Look-ups in named tables: a row name and a column name give one cell, copied from the table.

vol:
	zavapo	duvipe	sil	totuba	midut
barepif	-57	7	-5	-48	3
vog	24	20	-23	-45	51
nuv	-99	-76	-17	-32	-25
nagono	0	-35	-74	-7	14
tolufur	-4	-65	-58	2	4
ger	-18	-79	-72	-7	26
kulibo	-64	-93	-55	2	7
sugel	-34	26	-26	-63	27
temufop	-51	-42	-12	-33	10
nebipo	-39	-53	-20	-50	-2
somat	-38	-70	-95	27	7
kuriduk	-99	-95	-28	-14	-4
vezeka	-50	-13	4	-28	4

totuba of kulibo is 2
totuba of somat is 27
duvipe of somat is -70
duvipe of barepif is 7
zavapo of tolufur is -4
duvipe of nagono is -35
zavapo of sugel is -34
midut of kuriduk is -4
sil of sugel is -26
zavapo of somat is -38
midut of sugel is 27
sil of vezeka is 4
sil of temufop is -12
duvipe of vezeka is -13
zavapo of barepif is -57
totuba of tolufur is 2
totuba of temufop is -33
totuba of kuriduk is -14

mimu
         tovamup  zar  vam  mur  tobaful  gafu  zezirep  tode
fif           54  117  124  144      253   101      114   134
rulil        135   29  137  104      131   129      199   239
beni         126   55  249   71       69   186      172   217
vab           63  159  196  103       85   145      139   158
gegopip      146  101   59   87      143   143      203   229
fer          174  101  149  144      122   138       66    29
vokizop      148  145   98  141       28   181       64    44

What is the vam of vab in mimu?
196
What is the tode of beni in mimu?
217
What is the tobaful of fif in mimu?
253
What is the zar of vokizop in mimu?
145
What is the zezirep of rulil in mimu?
199
What is the mur of gegopip in mimu?
87
What is the mur of fif in mimu?
144
What is the gafu of fer in mimu?
138
What is the tovamup of fer in mimu?
174
What is the tobaful of vab in mimu?
85
What is the zar of beni in mimu?
55
What is the tovamup of rulil in mimu?
135
What is the vam of gegopip in mimu?
59
What is the tobaful of beni in mimu?
69

ged =
         ravuse  genabib  zifak   fuva  kebibu  kugaka  zipaf
banetov    5.75    62.85  50.39  43.97   55.85   35.28  78.24
let       43.28    51.48  46.32  30.52   49.35   39.12  46.37
mefase    50.94    41.34  34.85  30.90   39.38   43.17  21.51
gokip     43.45    28.74  33.22  39.57   42.21   41.61  39.33
lubune    43.85    49.37  49.57  39.76   36.38   38.38  43.12
dab       44.77    36.89  40.16  45.31   38.17   43.68  38.85
bofo      40.90    42.09  30.43  43.35   56.61   36.72  46.48
virum     33.68    63.61  44.29  33.61   55.93   34.21  49.80
pudal     32.60    54.66  47.90  45.68   47.22   35.90  58.48
fuvif     15.63    39.29  36.22  65.11   47.21   56.61  75.02
zefe      31.49    39.10  51.66  45.24   33.15   40.48  56.61

mefase, fuva -> 30.90
virum, zipaf -> 49.80
lubune, genabib -> 49.37
virum, kebibu -> 55.93
zefe, genabib -> 39.10
gokip, kebibu -> 42.21
dab, kebibu -> 38.17
lubune, ravuse -> 43.85
lubune, zipaf -> 43.12
gokip, kugaka -> 41.61
pudal, zifak -> 47.90
pudal, genabib -> 54.66
zefe, kebibu -> 33.15
virum, genabib -> 63.61
pudal, zipaf -> 58.48
dab, genabib -> 36.89
zefe, zipaf -> 56.61
Row with the largest kugaka: fuvif

vuzaves
fields: sipudud, nomad, tivum, fen, gita
geti: [-556, -243, -308, 59, -349]
devek: [-105, 5, 86, 4, 14]
vaf: [-248, -368, 278, -106, 144]
bidafel: [903, 251, -110, -464, -357]
tagag: [-711, 45, 402, -641, 791]
dapog: [300, -421, -287, -292, -154]
rutu: [-510, 296, -581, 766, -234]
nam: [156, -549, -322, -807, 472]
vuruniv: [-189, 54, 138, -79, 57]
til: [-51, -376, 102, -223, 74]
fuf: [-451, -951, 661, -269, -986]

nam, nomad: -549
vaf, nomad: -368
tagag, fen: -641
fuf, fen: -269
nam, gita: 472
tagag, sipudud: -711
vaf, tivum: 278
nam, fen: -807

Table ripupu
	vilugu	pek	zif	vuf	fase	rer	peg
debovup	59	1	95	43	6	119	175
mupes	140	104	157	105	167	114	109
nifot	23	134	72	46	91	33	60
manetel	32	68	78	103	11	122	137
badebu	61	53	70	77	35	123	154
bup	175	161	32	103	90	65	158
lusi	151	149	30	116	65	71	165
vin	79	57	92	70	96	81	81
nam	80	14	175	139	138	199	38

bup, pek: 161
vin, pek: 57
bup, zif: 32
nifot, vilugu: 23
nam, pek: 14
lusi, fase: 65
debovup, pek: 1
mupes, fase: 167
manetel, fase: 11
bup, peg: 158

zelalu:
|  | famudi | kezilib | zun | kod | pused | sefog | zal | fabatip | buf |
|---|---|---|---|---|---|---|---|---|---|
| lav | 152 | 192 | 244 | 152 | 223 | 200 | 220 | 146 | 54 |
| dasa | 101 | 159 | 144 | 194 | 109 | 188 | 191 | 193 | 103 |
| datun | 213 | 221 | 165 | 93 | 116 | 103 | 208 | 214 | 140 |

What is the fabatip of lav in zelalu?
146
What is the sefog of datun in zelalu?
103
What is the famudi of lav in zelalu?
152
What is the kezilib of lav in zelalu?
192
What is the kezilib of dasa in zelalu?
159
What is the pused of dasa in zelalu?
109
What is the kod of lav in zelalu?
152
What is the buf of datun in zelalu?
140
What is the famudi of dasa in zelalu?
101
What is the fabatip of dasa in zelalu?
193
What is the pused of lav in zelalu?
223
What is the kezilib of datun in zelalu?
221
What is the zun of dasa in zelalu?
144
What is the kod of datun in zelalu?
93
What is the sefog of lav in zelalu?
200
What is the kod of dasa in zelalu?
194
Which row has the largest buf? datun

